Each row of numbers stands for one node and depends on some of the facts below. Use the named rows to name the rest.

Facts:
klaklal | ε stupim,tise,kloski,dralam | Ω 937
zoni | Ω 578
paklimu | ε zenim | Ω 578 | λ zorol,daklim,flikare,vapozer,bivir
gizem | ε pleta | Ω 578 | λ muvo,troge,brilo,fuplu
tromel | Ω 960 | λ daklim,beva,tise,brotil,zenom
kluklam | Ω 467 | λ tadrude,ziplis
zenim | ε gragru | Ω 192
pleta | ε treplol | Ω 960
kanam | ε stulo | Ω 467
stobik | Ω 960
kimam | Ω 192 | λ tradezi
zorol | Ω 578
botre | Ω 578 | λ niro,treplol
zopan | ε flikare,zenom | Ω 192
brebil | Ω 192 | λ briser
grigril | Ω 192
stotrul | ε pegres | Ω 578 | λ romebrul
biga | Ω 526
treplol | ε rodel | Ω 192
vipan | ε paklar | Ω 467
trutu | Ω 526
zenis | Ω 526 | λ trodis,madri,puvo,zenom
plaskomi | ε sovustur | Ω 526
stetre | Ω 526 | λ zenim,paklar
plusal | Ω 526
niro | Ω 960
stupim | ε pleta | Ω 192 | λ davuk
fetro | ε romebrul | Ω 467
trogral | Ω 937 | λ tadrude,beva,sovustur,broskul
fosti | Ω 578 | λ stobik
kloski | ε stulo,zenim | Ω 578 | λ broskul,davuk
ribru | Ω 578
gragru | Ω 578 | λ debom
drokebru | ε stulo,plusko | Ω 192
groflis | Ω 578 | λ stulo,trikluk
zastek | Ω 578 | λ naku
leka | Ω 578
broskul | Ω 937
pladul | Ω 216 | λ beva,niro
gonu | ε drumur | Ω 578
sebro | Ω 578
greko | Ω 192 | λ stulo,pusur,brusa
paklar | ε stulo | Ω 467
drumur | Ω 578 | λ podrom,zoni,teku
bruke | Ω 578 | λ pleta,tise
leger | Ω 937 | λ stulo,duplus
brotil | Ω 937
gibros | Ω 578
brobrok | Ω 578 | λ trutu,kanam,stobik
bremil | Ω 216 | λ bebak,fetro,zenom
gofler | Ω 937 | λ flaso
troge | Ω 216
kugru | Ω 960 | λ plitro,traflutrum,puvo
tise | ε stulo,treplol | Ω 216
flaskim | ε romebrul,tradezi | Ω 960 | λ biga,plaskomi,debom,zoni
pusur | ε naku | Ω 526
retrak | Ω 578 | λ podrom,briser
zoskuplu | Ω 526 | λ traflutrum,ribru,puvo,ziplis
flikare | Ω 937
stasken | ε gragru | Ω 578
bukles | Ω 467
daklim | Ω 937
misim | ε kimam | Ω 578
trikluk | Ω 578
fuplu | Ω 578
naku | Ω 526
trodis | Ω 578
vapozer | Ω 216
traflutrum | ε fostalek,zastek | Ω 467
sovustur | Ω 216
briser | Ω 960
beskam | ε paklar | Ω 578 | λ paklar,trutu,trikluk
rodel | ε stulo | Ω 192 | λ beva,niro,grigril
kupun | ε paklar | Ω 526 | λ zorol,madri,duplus
flaso | ε kluklam | Ω 578
tadrude | ε bodim | Ω 578
stulo | Ω 192
satun | Ω 578 | λ drokebru,stasken
dusos | ε muvo,gragru | Ω 578
dusker | ε treplol | Ω 960 | λ madri
tigruk | Ω 192 | λ zorol,sebro,gibros,fuplu
zenom | Ω 578
bodim | ε tise,troge | Ω 578
pestur | ε rodel | Ω 192 | λ grovom,vapozer,plaskomi
brusa | Ω 526
skiber | ε zenim | Ω 526 | λ sovustur,grutuples,dusos
dasko | Ω 937 | λ biga,zoni
guzor | Ω 192
ziplis | Ω 526
sisa | Ω 937 | λ grovom,mobar,ribru,flikare,bodim
mobar | Ω 526
disinik | ε podrom | Ω 937 | λ naku,debom
pleva | Ω 578 | λ traflutrum,plusal,bebak,madri,nopa,ziplis
penagral | ε paklar,zoni | Ω 192 | λ kanam,bukles
stoske | Ω 526
madri | Ω 578
muvo | ε fleni | Ω 526
romebrul | ε plusko | Ω 192
duplus | ε paklar,grutuples | Ω 937
tustem | Ω 526 | λ tradezi,floflu
grutuples | Ω 578
fostalek | Ω 467 | λ grutuples
vatri | ε zorol,kupun,rodel | Ω 578 | λ leka
debom | ε tradezi | Ω 578
grebur | ε stulo | Ω 960
plusko | Ω 192
davuk | ε zenim | Ω 526
podrom | ε pleva | Ω 578
neken | ε brilo | Ω 960 | λ stulo,pleta,treplol
dralam | ε stulo,pleta | Ω 960 | λ plusko,grebur,brilo,stoske
tradezi | Ω 578
teku | Ω 526
pegres | ε klaklal,zoni | Ω 960 | λ plusal,leka,duplus
gefletru | ε plitro | Ω 578 | λ zenim,brilo,stasken
tradel | ε stulo,fleni,treplol,zastek | Ω 526
nopa | ε zoni | Ω 578
plitro | ε plusko | Ω 192
puvo | Ω 216
fleni | Ω 526 | λ plitro,fetro
bebak | Ω 216
brilo | ε rodel | Ω 578
bivir | ε gragru,rodel | Ω 526
floflu | Ω 578
nuvi | ε kanam | Ω 960
grovom | ε dresa,zenom | Ω 467
beva | Ω 192
dresa | Ω 578 | λ niro,debom,briser,grigril
stegre | Ω 216 | λ guzor,gonu,bukles

Some rows with their names:
greko: [ -7   0   6   6  -2 -12   6 -11 -10  -4   0   3   9  -6   2   4  -2 -13
   9  -3   6   7  14   0   4   6  12   1   3  10   2 -10  -3   1   3]
stupim: [  1   1  -3   3  -3  21   3   5  -4   6  10  -8   3  -3  -2   0  -6 -10
   4   7   4  -2  -1   6   3   8 -14   0  -2  -1  -2  -3   5   1  -4]
grigril: [ -6   1   1   2 -11  10   1  21  -4   3  -1   4   3   6   2  11  -1   4
   5   1   4   9  -4  -1  -5   8 -12   0 -17  -5  -3   0   2   4   9]
vapozer: [  0  -5   2  -2  -2  -5  -2  13  -2   0   0  11  -6  15 -10   9   2  12
   0   4  -4  -6  -6   0   5  -2  -2   5   4  -4   3   3   0   4  12]
naku: [ -2   0  -1  -1  -6   4   3  15   3   0  -6  -2  -9   1   2   9   3  10
  -4  -3   4   3  -9  -5  -7  -3   3   3 -16  -2  -7   2   0   0  10]
skiber: [  2   4  -5   2   1  33   8   5  -1  10  11  -8  -5  -5   2  -9 -11 -12
   4   6   4  -1  -5   6   4   2   5   3   0   0  -6  -5   4  -1  -6]
teku: [ -1  -2  -2   1  -5   1   5  18   3   1  -3  -5 -10  -1   3  10   3   9
  -4  -2   2  -2 -10  -5  -6  -3  11   4 -13  -1  -8   0   0   1   9]
biga: [ -2  -1  -1  -1  -5   0   4  18   6   1  -6  -3 -11   3   1  11   4  12
  -4  -2   1  -2 -13  -6  -6  -3   7   5 -14  -3  -8   2  -1   2  14]
plaskomi: [  0   0  -1  -2  -3   6   1  14   5   3  -7   2 -14   6  -3  11   2  13
  -2   0  -3  -4 -10  -5  -1  -2   9   7  -9  -4  -4   2  -1   4  17]
madri: [  3   2   5  -6  -6  -7  -7 -19   3  -1  -5  11   4  12   1  -2   3  14
   5  -1  -8   5   2  -1  -3  -1 -12   2   6  -3   2   4   0   0   2]
tradezi: [  5  -1   6  -3  -7 -13  -3  -6   9  -3   0 -12   4  -8   6   0   5   7
  -9  -4   3   1  -5  -2 -11  -2 -20  -5  -7   0 -11   5   3  -7 -10]
trodis: [  4   2   4  -4  -2  -4  -5 -17   2   2   1   7   4   7   4  -5   1   8
   6   1  -9   2   0   0  -1   2  -8   2   9  -2   0   1   0   0   1]
dusos: [  2   4  -7  -2  -2  24  -4   8   3   6   3  -3   3   4   6  -8  -6  -1
   1   5   3   5  -3   4  -2   1 -18  -4  -5  -8  -2   7   4  -2  -7]
zastek: [ -1  -2  -5   3   3   3   2  15   6   1   3 -11  -1  -6  12   1   2  -1
  -4  -1   0   2  -6  -4  -4   1  18   1  -6   1  -3  -3  -2   3  -1]
retrak: [  0  -2  -3   5   4   6   5  21   4   3   5 -15   0  -7  16   1   2  -3
  -6   1  -1   4  -5  -5  -6   4  23   1  -5   1  -5  -4  -3   4  -1]
broskul: [  2   6  -2  -2  -5  29  -4  12   0   6   2   3   3   5  -3  -7  -5   1
   2   2   2   9  -6   2   0   0 -22   0 -10 -11   3   3   6  -3  -5]
dusker: [  4   0   1   0   3  -9  -1 -18   2   3   4   4   7   3  -1  -5   1  -1
   4   2 -10   2   4  -1   2   5   3   3  14   5   2  -5   0   1  -3]
kugru: [  9  -1   0   1   5   0   2 -17   3   4  10  -4   5  -2   1  -7   0  -3
   6   4 -11   1   1  -1   2   8   4   3  19   7   1  -9   0   1  -3]

Rows to name:
No name comes twice in this set of rows, the named rows included.
[ -6   2  -2   5   3   0   3  -1  -5   0   1   4  12  -5   7  -6   0 -11
   8  -3   1  12  13  -2  -2   5  23   0   3   6   3  -8  -4   2   0] | neken
[  3   1  -2   2   2  26   1  13  -1   5   9  -8   4  -3   4 -10  -6  -7
  -3   3   5   3  -6   5   4   0  -7   0   0  -5   1  -2   4  -2 -11] | fostalek
[ 1  0  1 -1 -2 -2  5 -4  2  1 -1 -6 -7 -6 -2  0 -1  0 -3  0  5 -3 -2  0
  0 -3  1  0 -4  5 -8 -1  2 -3 -4] | tradel
[ 4  0 -5 -4  5  2 -4  1  5  1 -2  2 -7  9  1  2  2 10  0  3 -9 -6 -5 -2
  1  1 -2  2  7 -4  2  3 -2  3  4] | bodim
[  3  -1  -1   1   4  -3   1  -4   4  -1   5 -14   1 -10   7  -1   1  -5
  -6  -2   3  -2  -2   0  -2   1   3  -3   3   4  -5  -1   0  -2  -8] | stotrul
[  2  -3   9   2  -1   2   5 -10  -7   3  16   1   6   4  -2  -1  -3  -4
   5   4  -6  -1  -3   3   7   2   7  10  20   6  -2 -12   2   0  -1] | bremil
[-5  0  2  6 -2 22  6 20 -8  7 13  0  7  6  3 -1 -6 -8  3  4  3  5 -3  3
  3  3 12  7 -1 -1  0 -7  1  3 -1] | pladul
[  6  -3  -5   2  14   8   5   1   1   4   7  -5  -5   0  -6  -2   1  -4
  -1   5 -12  -7  -3  -4  11   3  18   9  14   5   7 -11  -2   3   2] | sisa
[  3   3  -8   2   5  28   1   8   1   9   9 -11   2  -3  10 -11  -8 -11
   3   5   1   0   0   4   1   4   2   0   2  -3   0  -2   3   0 -12] | kloski
[  0  -2   2  -3   4 -32  -8  -7   6  -3  -6  12  -6   1  -9  -3   1   1
  -1   0  -6  -6   4   4  -3  -7  -2  -5  -5  -8   6  11   0   2  -1] | fuplu
[  2   3  11  -5  -7  -5   0 -22   0   1  -4  12  -1   7  -5  -1  -1  11
   8  -3  -3   6  -2  -1  -4  -2  -4   7   4   2  -5  -2   1  -2   5] | plusal

Now the same nodes, written a new way:
Some nodes and their rows:
tadrude: [ -7   6   6 -17  19  14   7   6  25  17   5   5   0   3 -24   2  -3 -25
  12   1  -1  -2   8  -7  19  -6  -5  15   6  -3  -8   1]
fetro: [ -6  -7   6 -16  10   8  20   9   9  17   7  -1  -1  -1 -21   0  -4 -28
   8  -9   4   1  17   2   8   4  -8   6   8  -8  -6   0]
bremil: [-14  17   8 -12   5 -10  14   9  17  23  12  -9  -4   0 -13 -13  -4 -24
  -2 -12   5   8  16   2  -2  11  -1  15  19 -10   3   0]
klaklal: [ -4  10  12 -13   4   1  15   9  19  16  14  -4  -5 -12 -19   0  -6 -22
  18 -18   1   7   2   4   9   9  -7  10  16  -8  -2  11]
dasko: [  5  25   5 -21  17   4   8  16  32   9  20  -6   5   2  -8   3  -4 -20
  24 -26  -6   7  12   3  12  15  -1   9  20  -1 -11  21]
zastek: [  1  19   3 -18   8   0   8   9  24  13  15  -9   1   0  -5  10 -10 -20
  14 -23  -8   2   8   0   6   9  -4   7  17  -1  -3  11]
traflutrum: [ -5 -11   4 -21  13  14  21  15  11  16   4  -1   0   2 -25  -3  -3 -28
   5  -3   6   3  20   4  10   2  -9   3   8  -6 -11  -1]
brusa: [  3   6  21 -14   9   0  20   2  16  10   0   1  -7  -2 -15  -6 -16 -26
  14  -6 -14  15   2   1  12   5  -3  -2   9   3  -4  12]
sebro: [ 12   1   9 -20  -4   8  10  12  23  12   9   1  -2  -1 -12   0  -4 -10
  11  -3  -3   9  13   7  11  -4  -3   0   8  -5  -6   5]
pusur: [  2   6  23  -8   4  -3  22  -2  11  11   2  -2  -9  -8 -11  -3 -19 -23
  11  -9 -13  13   2   1  14   6  -5   0   8  -2  -3  11]
sovustur: [ -9   8   7 -11  10   0   8   0  17  18  11   4   1 -11 -25   6  -9 -24
   3  -2  -2  -3  -6 -10  17   3 -14  18  10  -8  -2  -9]
drumur: [  0  24   2 -19  11  -3   8   9  23  17  22 -12   2   2  -1  11 -10 -16
  13 -27  -9   2  11   2   4  12  -5  10  21   2  -5  14]
rodel: [ -6  17  12  -5  25 -15   4   7  26  10  14   0   0   1 -13   0  -6 -26
  18 -26  -6  10   5   0  20  21   2  13  12  -2   2   4]
flaso: [  2   9   2 -17  14  14  11  17  33  12   5   1  -5   3 -21   1  -6 -21
  17  -4  -9   1   5   1  11  -5  -4   2  11   0 -10  13]
bruke: [ -2  19  11 -13  13  -2   8   8  31   4   3   0  -2   6  -8  -5  -4 -30
   7 -11 -11   9  11  -3  10   1  10   1  14  -1  -2  10]
tise: [  0   3  15 -19  13   0  10   2  22   6   4   0   6  -4 -18  -3 -13 -26
   5   1  -5   9   9  -5  15   3  -6   7  13  -7  -5   3]
tustem: [  0  23  -1 -11  14   3  11  18  29  23   8  -2 -10   5 -16  -1   2 -21
  23 -13  -9   5   3   4   7   8   6   6  12   8  -5  15]
bivir: [ 10   3  11 -18  12   9  11  11  21  17   9  -6  -2   6 -14  -5  -6 -13
  22  -4  -5  12  17   3  15   8  -1   7   6   5 -12  11]

Name these rows:
No name comes twice in this set of rows, the named rows included.
[  6  21   4 -15   7  -6  10   5  22  18  26 -15  -2   3   3  14 -18 -16
  12 -37  -4  10  16   6   6  14  -1  16  22  -4  -3  14] | flaskim
[  8  -8   4 -25  13  11  16  17  13  12  12  -4   7   3 -13   7  -8 -23
  13 -10  -3   0  22   4   9   8 -15   1  10  -5 -12   9] | grovom
[  7  -2  13 -24  -2   0  14   4   6  16  18 -12   7 -10 -10   3 -18 -11
   4  -9   6   9  14   0   7  14 -22  11  15  -9  -6   2] | vapozer
[ 11  13   4  -8  13  -6   2  29  40   8  10   2  -2   7 -14 -12   7 -13
  22 -10   3  17  18  16  14  16  18  -3  11   4  -5  14] | tigruk
[-11  21  -1 -12   0 -13  23  10  17  25  15 -14 -14 -14 -15   3 -16 -24
   3 -25  -3   4  -5   4  -9  13 -15   8  25  -7   5  10] | stegre
[  2  29   2 -16  17  -6   1   8  32   6  18  -1   4   6  -1   7  -4 -27
  15 -22 -14   3   9  -7  11   6   8   9  21   3  -3  14] | dresa
[  4  -8  23  -9  18  -1  19   5  20  -3   3   5  -7  -7 -19  -8 -18 -24
  18   0 -13  20   3   9  25  10  -6  -5   9  -3  -9  18] | stulo

The same nodes again, as new rows of numbers:
Some rows with their names:
stupim: [  6   3  -3   2   4 -16   7  20  -4  14  14   9  -3   7]
pegres: [-3 -4  1 12 10 -4  6  8  1 -4  3 18 -5 25]
pleta: [-11 -16   0   3  -3  -4   0  -8   0 -10  -8  12  11  14]
kugru: [-3 -3  0 13 10 -6  6  9  1 -3  2 18 -5 25]
stulo: [ 3 -9  0 -8 -9 -6  0 -2 -1 -2 -1  0 11 -1]
sisa: [15  0 -4 -4  9 -3  3 17  6  3 11  0 -3 -3]
fetro: [  7 -17   4 -15 -14 -15   3   5   1   2  -1   8   3 -12]
stobik: [-10 -11   4  10  -9   0  -6  -1  -4 -25  -3  11  15  13]
brobrok: [  0  23   0  18   7   6   2  -1  -5 -14   6  -4 -10  -7]
tradel: [ -1   3   8  -5  -4   5 -12  17   4  11   5   5   7  15]
gefletru: [  4  14  -3   9  10  15   3 -21  -9  -1   7   0 -23   2]
zenim: [  8 -13   1 -10 -12   4  -4 -13  -8  -4   4   3   6   4]
flaso: [ -9   5  -6   1   2  -5  -7 -27  -4  -5  -9 -10  -3 -15]
brebil: [18  7  6 -1  8 -5  7 15  9 -3 -1  2 -6  8]
pestur: [15  5  3 -1  5 -7  7 14  5  0  2  4 -5  8]
trikluk: [ -9   5  -5   5  -2   5  -1 -24  -5  -8  -5  -7   0 -15]
klaklal: [10 -8 -5 -7  2 -2 -1 10  3 -2  9 -2  4 -7]
zoni: [ -6   7  -1   1   4   3   4 -23   7  -8 -18 -12   0 -17]

Name these rows:
No name comes twice in this set of rows, the named rows included.
[ 11 -19   1   2  -1 -10  -3  45  -9   4   7 -35 -25  15] | kimam
[-15   3  -9   3   0  -4   3 -20  -4   5  -7  -7   1 -16] | tadrude
[ -2  -9   7 -13 -10  15 -18  -6  -2  10   3   7   9  16] | muvo
[  9   9  11  -1   0  13 -13  16   0   6  14  11  -4  25] | stetre
[-13  -3   1  -8  -9  -6 -13  13   1  20   5   7  17   7] | davuk
[  0  20  -3  13  11   4   5  -7  -3  -3   3  -3 -15  -4] | groflis
[-11 -21   3  -3 -27  37  45  30   1  15   6   0  27  -3] | romebrul
[ -3  -1   9 -12  -7   4 -13   9  11   6  -8   1  16   8] | plaskomi
[ -7 -14   4   2   0  -2   2  -7   8 -14 -16   9  10  14] | briser
[  6  16   4  17   1  -1  -1  23  -3 -26   8   2   5  -1] | stegre
[  3  12  -3   9  11  13   4 -21  -7   2   5  -1 -22   1] | gizem

